Below are the code and all the weights of a small trained network. Each question names an input and a class and asks about switching units off, where a switched-off unit gives its printed mean instead of its output.

import numpy as np


def w(rows, s, z=0):
    codes = np.array(rows[::2]) - 128.0
    scale = np.full(codes.shape[1], s)
    scale[-1] = z or s
    return codes * scale


def f(y):
    return np.maximum(y, 0)


def log_softmax(a):
    a = a - a.max(-1, keepdims=True)
    return a - np.log(np.exp(a).sum(-1, keepdims=True))


def net(x, mask):
    res = np.array(x, float).reshape(1, 6) / 4 @ E
    y = f(res @ A[0][:, :-1].T + A[0][:, -1])
    res = res + np.where(mask, y, B[0][:, -1]) @ B[0][:, :-1]
    return log_softmax(res[-1] @ U[:, :-1].T + U[:, -1])


A, B = {}, {}
E = w([
[128,127,128,128,127,128,128,128,128,128,129,128],'x0',
[113,149,61,140,2,49,126,140,128,128,190,97],'x1',
[138,47,90,67,102,173,50,111,146,122,95,49],'x2',
[144,231,130,99,102,149,148,66,149,161,51,58],'x3',
[127,122,31,100,174,57,151,150,135,109,66,133],'x4',
[152,185,146,55,133,111,2,195,131,133,113,179],'x5',
],0.0086)
A[0] = w([
[135,147,242,159,77,184,122,119,124,144,192,150,41],'n0',
[124,105,121,136,127,131,176,106,134,138,124,106,68],'n1',
[116,111,137,141,141,117,122,145,125,128,139,131,72],'n2',
[125,177,158,155,149,105,184,131,116,127,150,167,39],'n3',
[134,141,51,126,190,56,162,148,124,131,85,163,62],'n4',
[120,206,154,155,145,98,182,141,131,124,152,198,13],'n5',
[115,83,142,177,131,140,253,91,125,134,141,105,22],'n6',
[132,243,148,113,120,146,167,89,130,145,62,84,22],'n7',
[134,46,115,117,113,155,82,110,127,121,106,82,22],'n8',
[126,161,95,151,14,60,136,144,127,126,184,124,14],'n9',
[113,100,118,105,110,156,100,126,133,128,107,107,45],'n10',
[126,124,145,123,189,169,145,130,127,135,110,130,3],'n11',
[133,64,132,122,141,124,146,151,117,129,165,164,65],'n12',
[121,52,134,148,157,98,120,160,129,117,184,198,56],'n13',
[134,128,143,140,162,152,118,115,134,129,129,127,77],'n14',
[127,104,131,127,137,116,123,136,121,139,140,145,57],'n15',
[131,125,107,129,164,114,132,130,135,130,100,134,97],'n16',
[131,124,189,139,230,160,143,121,124,124,88,152,53],'n17',
[124,213,159,106,145,95,30,167,127,140,122,195,27],'n18',
],0.018,0.0037)
B[0] = w([
[40,141,128,99,134,105,133,122,129,66,130,63,219],'n0',
[150,135,139,105,130,139,99,137,122,93,130,129,176],'n1',
[121,141,117,141,147,122,119,139,128,138,128,137,146],'n2',
[159,121,124,133,124,130,147,114,129,188,112,72,204],'n3',
[42,139,140,95,126,120,132,119,130,74,133,66,227],'n4',
[147,104,126,127,128,117,107,133,133,215,137,58,220],'n5',
[209,118,105,95,131,166,114,145,126,56,125,133,250],'n6',
[114,145,137,250,139,119,130,134,127,116,132,166,235],'n7',
[150,133,126,128,124,123,127,127,130,198,116,61,191],'n8',
[101,119,140,71,127,124,133,121,128,174,121,227,238],'n9',
[134,107,128,132,144,117,152,131,131,156,150,94,164],'n10',
[117,118,127,99,114,123,129,122,131,150,134,177,178],'n11',
[131,143,145,184,137,126,127,125,130,120,129,138,183],'n12',
[125,152,132,226,126,125,131,127,130,124,124,157,218],'n13',
[117,126,107,117,98,107,137,125,124,136,138,156,155],'n14',
[136,135,135,150,130,139,146,112,122,121,123,134,145],'n15',
[100,132,132,112,115,114,126,122,125,109,143,117,164],'n16',
[100,122,137,68,117,118,129,127,129,179,124,215,228],'n17',
[217,111,105,103,130,171,126,136,124,60,124,128,237],'n18',
],0.027,0.018)
U = w([
[85,128,153,70,91,132,129,142,114,169,140,226,106],'0',
[189,127,107,105,124,199,89,180,112,57,140,125,79],'1',
[102,182,166,255,138,131,125,156,115,119,157,157,118],'2',
[137,110,138,128,115,129,124,149,125,218,148,38,254],'3',
[9,163,147,90,115,113,128,138,119,57,162,69,86],'4',
],0.0067,0.0031)

Each question gives the input, the list of numbers given to net, and the class t.
The units are the neurons (one row each of A and B). Each row of codes is followed by its name. A weight is (code - 128) times the scale printed after its matrix; where a second scale follows, it is the last column's (A, B and U).
mask holds one flag per neuron, in row order. A switched-off neuron (its flag False) gives its mean, the last column of its row in B, instead of its output. The means were averaged over made-up inputs and are rounded, as every weight is.
A unit's drop is (log p(t) with every unit on - log p(t) with that unit switched off) / (log p(t) with every unit on - log p(t) with every unit switched off).
The circuit of an input: a set's keep is (log p(t) with only the set's units on - log p(t) with every unit switched off) / (log p(t) with every unit on - log p(t) with every unit switched off). Starting from the 12 units with the biggest drops (on a tie, the unit counted first), units are removed one at a time, each time the one whose removal leaves the highest keep (on an exact tie, the one counted first), for as long as the keep stays at least 0.8.
circuit, biggest first: the units of the circuit, biggest drop first
top k neurons: the k neurons with the biggest drops, biggest first
drop when u is switched off: that unit's drop, to one decimal
input [8,-5,-6,2,5,-5], class 3: top 3 neurons : (n5; n3; n9)
input [-2,2,-5,2,5,6], class 1: top neuron : (n18)
input [1,-8,6,6,4,7], class 0: top 2 neurons : (n17; n6)
input [-3,1,-8,6,-1,-3], class 3: top 3 neurons : (n5; n3; n13)
input [6,-8,4,-8,-1,-2], class 0: top 4 neurons : (n17; n7; n11; n14)
input [7,-5,1,-2,-4,4], class 0: top 3 neurons : (n17; n6; n4)
input [6,-1,-5,7,5,-6], class 2: top 3 neurons : (n7; n18; n0)
input [-7,-6,8,6,-2,1], class 3: top 4 neurons : (n8; n9; n13; n10)
input [1,6,5,1,-2,-8], class 1: top 2 neurons : (n6; n17)
input [0,8,-7,-1,-7,-4], class 0: top 2 neurons : (n9; n4)
input [-5,-5,-4,-7,8,-7], class 4: top 4 neurons : (n4; n18; n7; n16)
input [5,2,-7,-6,-5,-6], class 3: top 3 neurons : (n5; n3; n18)
input [-1,-1,-1,-6,5,3], class 2: top 2 neurons : (n13; n0)
input [3,-3,-2,2,6,1], class 4: circuit, biggest first : (n4)
input [-3,-5,5,-8,3,7], class 2: top 2 neurons : (n13; n6)
input [4,3,-6,-1,-4,3], class 3: drop when n5 is switched off : 0.8
input [4,-6,-8,-4,6,-8], class 1: drop when n10 is switched off : 0.1
input [7,6,-5,0,0,7], class 1: drop when n1 is switched off : -0.1
input [4,-2,-4,4,-2,-7], class 1: drop when n6 is switched off : 4.7
input [-5,1,-5,-7,-5,1], class 2: circuit, biggest first : (n13)
